Here is a tiny trained network, its code and every weight. The questions are about switching its units off for an input and a target symbol, where a switched-off unit gives its printed mean instead of its output.

import numpy as np


def w(rows, s, z=0):
    codes = np.array(rows[::2]) - 128.0
    scale = np.full(codes.shape[1], s)
    scale[-1] = z or s
    return codes * scale


def f(y):
    return y / 2 * (1 + np.tanh(0.7978845608 * (y + 0.044715 * y**3)))


def softmax(a):
    e = np.exp(a - a.max(-1, keepdims=True))
    return e / e.sum(-1, keepdims=True)


def log_softmax(a):
    a = a - a.max(-1, keepdims=True)
    return a - np.log(np.exp(a).sum(-1, keepdims=True))


def net(x, mask):
    ids = ['αβδεζλξσω'.index(c) for c in x.split()]
    T = len(ids)
    res = E[ids] + P[:T]
    r = res
    for j in range(2):
        rows = slice(3 * j, 3 * j + 3)
        q, k, v = (r @ M[0][rows].T for M in (Q, K, V))
        z = softmax(np.where(np.tri(T) > 0, q @ k.T / 3**0.5, -1e9)) @ v
        o = O[0][rows]
        res = res + np.where(mask[j], z, o[:, -1]) @ o[:, :-1]
    y = f(res @ A[0][:, :-1].T + A[0][:, -1])
    res = res + np.where(mask[2:6], y, B[0][:, -1]) @ B[0][:, :-1]
    return log_softmax(res[-1] @ U[:, :-1].T + U[:, -1])


Q, K, V, O, A, B = {}, {}, {}, {}, {}, {}
E = w([
[239,154,78,26,87,100,105],'α',
[149,125,82,148,112,76,21],'β',
[123,176,92,152,82,197,84],'δ',
[230,120,143,187,152,237,168],'ε',
[132,144,124,85,110,170,248],'ζ',
[122,35,172,159,120,78,68],'λ',
[151,29,177,142,122,93,55],'ξ',
[251,104,106,167,172,160,92],'σ',
[60,60,145,185,97,53,158],'ω',
],0.013)
P = w([
[154,192,234,149,2,253,117],'0',
[162,89,38,110,150,126,112],'1',
[103,192,157,137,60,13,103],'2',
[128,104,47,139,137,221,82],'3',
[138,215,182,166,179,14,116],'4',
[146,8,89,63,119,110,53],'5',
],0.01)
Q[0] = w([
[164,73,2,97,96,147,128],'head 0',
[149,58,31,116,41,182,148],'head 0',
[77,222,175,156,158,122,157],'head 0',
[80,116,143,152,143,91,114],'head 1',
[128,66,96,94,74,186,153],'head 1',
[206,86,60,92,218,171,94],'head 1',
],0.0073)
K[0] = w([
[184,106,175,165,20,199,82],'head 0',
[195,174,255,131,45,163,111],'head 0',
[109,145,27,163,177,92,136],'head 0',
[42,84,153,174,156,55,21],'head 1',
[108,92,173,82,15,188,120],'head 1',
[181,117,142,119,108,139,114],'head 1',
],0.0085)
V[0] = w([
[168,116,104,168,159,168,182],'head 0',
[216,174,70,79,131,128,79],'head 0',
[171,121,155,199,109,91,79],'head 0',
[90,122,117,155,166,82,70],'head 1',
[125,115,255,142,107,119,115],'head 1',
[77,77,110,122,178,155,67],'head 1',
],0.0086)
O[0] = w([
[112,193,201,151,15,15,151,151],'head 0',
[12,135,109,126,175,5,23,182],'head 0',
[253,229,240,143,244,172,25,137],'head 0',
[181,190,133,160,84,219,211,1],'head 1',
[221,205,24,200,79,85,60,170],'head 1',
[202,90,136,65,250,166,234,13],'head 1',
],0.0066,0.0065)
A[0] = w([
[127,201,195,153,57,57,175,250],'neuron 0',
[179,43,13,99,91,169,147,168],'neuron 1',
[96,147,163,136,97,104,104,222],'neuron 2',
[69,70,86,58,254,177,90,202],'neuron 3',
],0.0062,0.0019)
B[0] = w([
[129,197,146,59,138,144,77,255],'neuron 0',
[143,75,150,128,45,171,254,183],'neuron 1',
[194,159,194,200,102,85,83,221],'neuron 2',
[140,79,66,142,218,59,117,176],'neuron 3',
],0.0098,0.0062)
U = w([
[185,203,225,184,68,104,86,139],'α',
[60,192,249,69,181,63,151,224],'β',
[164,132,93,123,145,171,141,100],'δ',
[128,87,115,97,225,137,128,153],'ε',
[70,108,108,82,150,161,132,114],'ζ',
[158,109,143,108,109,223,155,139],'λ',
[80,51,78,224,3,109,178,98],'ξ',
[189,131,104,117,150,167,161,108],'σ',
[10,98,47,138,163,91,93,4],'ω',
],0.0052,0.0028)

Each question gives the input, a string of symbols that net reads in full, and the target symbol t.
The units are the heads (3 rows each of Q, K, V and O) and the neurons (one row each of A and B). Each row of codes is followed by its name. A weight is (code - 128) times the scale printed after its matrix; where a second scale follows, it is the last column's (O, A, B and U).
mask holds one flag per unit, heads first, then neurons. A switched-off unit (its flag False) gives its mean, the last column of its rows in O or B, instead of its output. The means were averaged over made-up inputs and are rounded, as every weight is.
A unit's drop is (log p(t) with every unit on - log p(t) with that unit switched off) / (log p(t) with every unit on - log p(t) with every unit switched off).
The circuit of an input: a set's keep is (log p(t) with only the set's units on - log p(t) with every unit switched off) / (log p(t) with every unit on - log p(t) with every unit switched off). Starting from all 6 units, units are removed one at a time, each time the one whose removal leaves the highest keep (on an exact tie, the one counted first), for as long as the keep stays at least 0.8.
units of the circuit, in order: the units of the circuit, biggest drop first
k most important neurons: the k neurons with the biggest drops, biggest first
which heads matter: for each layer, one digit per head in row order, 1 if its drop is at least 0.15 and else 0, layers parted by /
drop of u: that unit's drop, to one decimal
input α α ω α ζ α, target ω: which heads matter : 10
input ω ω ζ ε, target λ: units of the circuit, in order : head 0; neuron 1
input β β ζ ζ β β, target ε: most important neuron : neuron 3
input β ζ β ζ, target ε: units of the circuit, in order : head 0; neuron 3; head 1
input β ζ ζ α δ ξ, target ε: which heads matter : 11
input β ε ζ λ α ω, target ε: which heads matter : 11
input α ζ δ δ, target ω: units of the circuit, in order : head 0; neuron 3
input ε β β ζ λ δ, target α: which heads matter : 10
input ζ α σ λ, target ξ: 2 most important neurons : neuron 0; neuron 1
input ζ ε ω α ζ ω, target ξ: units of the circuit, in order : head 0; neuron 1
input β ζ α ξ, target ε: units of the circuit, in order : head 0; neuron 3
input ε ζ ζ β ζ ζ, target α: which heads matter : 10
input β β ζ α, target ε: which heads matter : 11
input ε ω ε δ α ω, target α: units of the circuit, in order : head 0
input ζ ω ζ ζ α λ, target ξ: drop of head 0 : 0.7
input α α β α, target ω: drop of neuron 2 : 0.0
input ζ β α σ, target ξ: drop of head 0 : 0.5
input ω ζ α ξ, target λ: 2 most important neurons : neuron 1; neuron 2
